Below is a small trained network, with its code and all its weights. Each question gives an input and a target symbol and asks what happens when units are switched off, that is, made to give their printed mean instead of their output.

import numpy as np


def w(rows, s, z=0):
    codes = np.array(rows[::2]) - 128.0
    scale = np.full(codes.shape[1], s)
    scale[-1] = z or s
    return codes * scale


def f(y):
    return np.maximum(y, 0)


def softmax(a):
    e = np.exp(a - a.max(-1, keepdims=True))
    return e / e.sum(-1, keepdims=True)


def log_softmax(a):
    a = a - a.max(-1, keepdims=True)
    return a - np.log(np.exp(a).sum(-1, keepdims=True))


def net(x, mask):
    ids = ['αγδζηθλξπστφψ'.index(c) for c in x.split()]
    T = len(ids)
    res = E[ids] + P[:T]
    r = res
    for j in range(3):
        rows = slice(4 * j, 4 * j + 4)
        q, k, v = (r @ M[0][rows].T for M in (Q, K, V))
        z = softmax(np.where(np.tri(T) > 0, q @ k.T / 4**0.5, -1e9)) @ v
        o = O[0][rows]
        res = res + np.where(mask[j], z, o[:, -1]) @ o[:, :-1]
    y = f(res @ A[0][:, :-1].T + A[0][:, -1])
    res = res + np.where(mask[3:7], y, B[0][:, -1]) @ B[0][:, :-1]
    return log_softmax(res[-1] @ U[:, :-1].T + U[:, -1])


Q, K, V, O, A, B = {}, {}, {}, {}, {}, {}
E = w([
[96,68,107,102],'α',
[96,195,177,155],'γ',
[120,90,121,138],'δ',
[96,113,173,195],'ζ',
[119,54,166,7],'η',
[86,118,199,113],'θ',
[133,84,148,133],'λ',
[62,71,103,141],'ξ',
[64,197,111,110],'π',
[36,109,124,79],'σ',
[59,177,114,203],'τ',
[138,149,130,123],'φ',
[77,108,91,183],'ψ',
],0.017)
P = w([
[232,29,59,193],'0',
[78,169,230,153],'1',
[2,117,189,212],'2',
[170,130,201,169],'3',
[175,130,222,209],'4',
[118,181,245,86],'5',
[100,161,221,169],'6',
],0.0071)
Q[0] = w([
[126,150,210,146],'h0',
[76,93,132,157],'h0',
[123,121,80,142],'h0',
[112,120,225,125],'h0',
[126,97,198,181],'h1',
[45,124,137,134],'h1',
[169,176,129,139],'h1',
[186,98,8,102],'h1',
[72,118,122,114],'h2',
[107,142,143,124],'h2',
[68,124,105,88],'h2',
[100,84,114,148],'h2',
],0.016)
K[0] = w([
[205,80,81,212],'h0',
[209,175,48,156],'h0',
[128,167,149,74],'h0',
[167,94,31,235],'h0',
[212,78,59,123],'h1',
[176,169,109,106],'h1',
[104,87,152,106],'h1',
[91,149,250,182],'h1',
[191,97,129,163],'h2',
[156,115,109,149],'h2',
[188,153,144,136],'h2',
[124,68,140,147],'h2',
],0.013)
V[0] = w([
[143,138,67,141],'h0',
[118,212,138,108],'h0',
[207,145,102,246],'h0',
[69,11,155,185],'h0',
[99,76,215,145],'h1',
[73,193,190,143],'h1',
[183,178,176,174],'h1',
[132,152,89,119],'h1',
[154,248,46,180],'h2',
[153,92,88,213],'h2',
[238,127,214,143],'h2',
[213,110,136,210],'h2',
],0.014)
O[0] = w([
[143,77,135,88,159],'h0',
[94,123,202,123,73],'h0',
[218,43,142,146,254],'h0',
[97,124,20,192,250],'h0',
[35,200,137,195,145],'h1',
[84,109,121,249,96],'h1',
[211,163,136,188,116],'h1',
[155,94,121,107,120],'h1',
[138,10,159,97,120],'h2',
[183,116,84,87,197],'h2',
[224,134,143,232,93],'h2',
[220,105,104,142,163],'h2',
],0.013)
A[0] = w([
[81,194,146,87,253],'n0',
[118,110,188,1,56],'n1',
[116,14,190,187,68],'n2',
[54,106,53,203,78],'n3',
],0.0087,0.0017)
B[0] = w([
[105,104,154,181,158],'n0',
[78,117,106,134,149],'n1',
[10,207,156,172,227],'n2',
[165,127,205,76,252],'n3',
],0.011,0.017)
U = w([
[56,153,92,82,109],'α',
[81,172,141,172,186],'γ',
[122,157,87,127,27],'δ',
[167,65,212,152,107],'ζ',
[18,167,126,106,51],'η',
[101,210,202,108,117],'θ',
[109,137,77,196,67],'λ',
[92,158,150,24,116],'ξ',
[30,45,116,163,253],'π',
[36,98,186,72,111],'σ',
[49,14,152,205,157],'τ',
[136,2,225,77,168],'φ',
[100,57,103,122,78],'ψ',
],0.0069,0.0052)

Each question gives the input, a string of symbols that net reads in full, and the target symbol t.
The units are the heads (4 rows each of Q, K, V and O) and the neurons (one row each of A and B). Each row of codes is followed by its name. A weight is (code - 128) times the scale printed after its matrix; where a second scale follows, it is the last column's (O, A, B and U).
mask holds one flag per unit, heads first, then neurons. A switched-off unit (its flag False) gives its mean, the last column of its rows in O or B, instead of its output. The means were averaged over made-up inputs and are rounded, as every weight is.
A unit's drop is (log p(t) with every unit on - log p(t) with that unit switched off) / (log p(t) with every unit on - log p(t) with every unit switched off).
The circuit of an input: a set's keep is (log p(t) with only the set's units on - log p(t) with every unit switched off) / (log p(t) with every unit on - log p(t) with every unit switched off). Starting from all 7 units, units are removed one at a time, each time the one whose removal leaves the highest keep (on an exact tie, the one counted first), for as long as the keep stays at least 0.8.
units of the circuit, in order: the units of the circuit, biggest drop first
k most important neurons: the k neurons with the biggest drops, biggest first
which heads matter: for each layer, one digit per head in row order, 1 if its drop is at least 0.15 and else 0, layers parted by /
input ζ ψ π, target ζ: which heads matter : 011
input ψ ψ δ, target ψ: 2 most important neurons : [n3, n2]
input α γ φ, target α: which heads matter : 110
input θ θ π σ τ, target θ: units of the circuit, in order : [n3, h1, h2]
input θ τ θ θ η, target γ: which heads matter : 001
input ψ δ θ, target ψ: which heads matter : 111
input η λ ξ, target η: units of the circuit, in order : [h0]
input α ψ ζ, target ξ: 2 most important neurons : [n2, n3]
input τ τ θ η, target π: which heads matter : 100
input τ τ τ ψ θ, target τ: which heads matter : 110
input τ θ ψ τ τ τ, target τ: which heads matter : 111
input η η ξ γ, target θ: 2 most important neurons : [n3, n2]
input τ γ ζ γ, target τ: units of the circuit, in order : [h2, n3, h0]
input ζ σ γ ζ, target ζ: units of the circuit, in order : [n3, n2, h0, h1]
input σ ζ ξ ξ, target σ: units of the circuit, in order : [n3, h1, h0]
input π τ γ, target σ: units of the circuit, in order : [h0, h2]
input σ σ τ θ σ π, target σ: which heads matter : 011
input γ φ φ θ λ φ, target γ: which heads matter : 011
input σ ψ θ π τ, target σ: units of the circuit, in order : [h2, h1, n3]
input θ θ γ, target θ: units of the circuit, in order : [n3, h2, h0]
input ψ ξ τ, target φ: which heads matter : 100
input τ τ θ σ, target τ: which heads matter : 110
input α θ τ θ, target α: units of the circuit, in order : [h1, h0]
